[103 104 103 106 104 104 105 104 103 104 104 104 104]
Find the entry just left of the largest entry.
Answer: 103
Find the third entry from the right.
Answer: 104
The maximum is 106
The entry just left of the centre entry: 104

Questions about the row below.
1) The 2nd entry from the left?
2) The fourth entry?
3) The 3rd entry?
[148 101 138 139]
1) 101
2) 139
3) 138

Questions about the grid below. Counting starts at 1.
1) Report the entry in the bottom-right corner.
2) Report the entry in row 1 and column 2.
3) Report the entry in row 3 and column 1.
4) Report the entry at row 1, column 1.
array([[129, 135, 128, 126, 128, 127, 128, 128, 127, 142, 129, 127],
       [129, 135, 128, 127, 128, 127, 127, 128, 127, 143, 129, 128],
       [129, 127, 151, 128, 135, 129, 133, 140, 128, 129, 151, 145],
       [142, 150, 128, 127, 132, 128, 128, 130, 127, 151, 129, 129],
       [130, 135, 128, 127, 128, 127, 127, 128, 127, 143, 129, 127],
       [144, 134, 134, 129, 151, 129, 128, 130, 128, 130, 140, 151],
       [131, 137, 128, 127, 128, 127, 127, 128, 127, 146, 129, 128],
       [149, 140, 131, 129, 152, 129, 128, 129, 128, 132, 134, 146],
       [141, 132, 135, 129, 150, 129, 128, 130, 128, 129, 142, 152],
       [128, 129, 129, 135, 128, 152, 130, 128, 145, 128, 129, 125],
       [137, 146, 127, 127, 130, 127, 128, 129, 127, 151, 129, 129],
       [128, 129, 131, 153, 128, 139, 145, 135, 149, 129, 129, 126],
       [128, 128, 150, 133, 129, 129, 142, 147, 131, 129, 144, 136],
       [128, 129, 129, 137, 128, 153, 130, 128, 147, 128, 129, 125]])
1) 125
2) 135
3) 129
4) 129

Questions about the table below.
1) Read off the entry in the bottom-right corner.
2) Read off the top-left entry.
3) Read off the third entry on the main diagonal.
4) Read off the entry in the top-right corner.
5) Read off the entry in the bottom-left corner.
[[155 155 155 154 118 155 120 155 155 155 136 155 155 118 118]
 [156 156 156 155 118 155 119 156 156 155 137 156 156 118 118]
 [154 154 154 153 120 154 120 154 154 154 136 154 154 120 121]
 [155 156 155 154 118 155 120 155 155 155 136 155 155 118 118]
 [154 154 154 153 119 153 119 154 154 154 137 154 154 119 120]
 [154 155 154 153 118 154 120 154 155 154 136 155 154 119 119]
 [154 155 154 153 119 154 120 154 155 154 136 155 154 119 119]
 [155 155 155 154 120 155 119 155 155 155 138 155 155 120 121]
 [154 155 155 154 119 154 120 154 155 154 136 155 155 119 119]
 [155 156 155 154 119 155 120 155 155 155 136 155 155 119 120]
 [155 156 155 154 118 155 119 155 156 155 137 156 155 119 119]
 [155 156 156 155 119 155 119 156 156 155 138 156 156 119 119]
 [154 154 154 153 118 154 120 154 154 154 136 154 154 118 119]
 [155 156 155 154 119 155 119 155 156 155 137 156 155 119 119]]
1) 119
2) 155
3) 154
4) 118
5) 155

grid = ((127, 128, 128, 128), (105, 127, 128, 136), (129, 128, 128, 127), (116, 128, 156, 136), (115, 154, 129, 158))
Give the entry just right of 105.
A: 127
Give the minimum.
A: 105

data =
array([[106, 146, 114, 128, 140, 117, 138],
       [113, 105, 142, 113, 143, 124, 140],
       [106, 127, 136, 147, 137, 109, 131],
       [106, 148, 132, 112, 105, 126, 107],
       [147, 133, 111, 134, 109, 139, 131],
       [131, 136, 122, 146, 107, 123, 114],
       [108, 121, 136, 147, 142, 107, 146],
       [123, 119, 120, 121, 110, 137, 108],
       [126, 128, 114, 146, 136, 145, 108],
       [117, 150, 109, 124, 111, 150, 145],
       [118, 110, 126, 147, 139, 138, 113]])
Rows and columns are numbered from 1.
The bottom-right entry -> 113
Which number is the entry at row 1, column 1?
A: 106
The entry in row 2 and column 2 -> 105
The entry in the top-right corner: 138
The bottom-left entry is 118
Which number is the entry at row 3, column 1?
A: 106
The entry at the centre -> 146
Which number is the entry directly above the centre entry?
A: 134
The entry just right of 119 is 120
The entry in row 1 and column 3 -> 114
The entry just right of 118 is 110
The entry at row 1, column 2 is 146
Which number is the entry just right of the centre entry?
A: 107
Which number is the entry at row 2, column 1?
A: 113
The entry just right of 148: 132
Which number is the entry in row 3 and column 2?
A: 127
The entry directly below 119: 128
The entry in row 2 and column 3: 142

x =
[[135 122 121 142 132 120 125 123 124 126]
 [132 134 136 114 118 138 125 126 133 127]
 [118 133 132 135 149 123 135 122 130 128]
 [132 137 138 127 134 146 137 133 123 134]
 [138 127 119 126 131 125 131 122 137 121]
 [122 128 128 125 126 122 111 117 138 128]
 [135 131 125 141 140 120 128 126 123 128]
 [128 115 119 125 112 124 126 120 127 125]
 [137 126 134 120 122 136 130 130 132 120]
 [123 131 121 121 132 124 134 126 138 126]
 [117 133 126 123 122 132 129 138 124 142]
 [138 124 124 121 120 135 124 123 136 125]
 [124 119 130 126 122 120 134 127 125 116]
 [123 135 139 119 120 117 113 121 131 123]]
Indices start at 1.
What is the entry at row 2, column 1?
A: 132
What is the bottom-right entry?
A: 123
The minimum: 111
The entry at row 3, column 1: 118
The bottom-left entry is 123
The entry directly below the largest entry: 134
What is the entry in the top-left corner?
A: 135
The top-right entry -> 126
The top entry of the column that holds the smallest entry -> 125
The entry in row 1 and column 3 is 121
The bottom entry of the column that holds the smallest entry is 113
What is the entry just right of the largest entry?
A: 123
What is the entry in row 1 and column 2?
A: 122
What is the entry just right of the smallest entry?
A: 117
The entry just left of the largest entry: 135
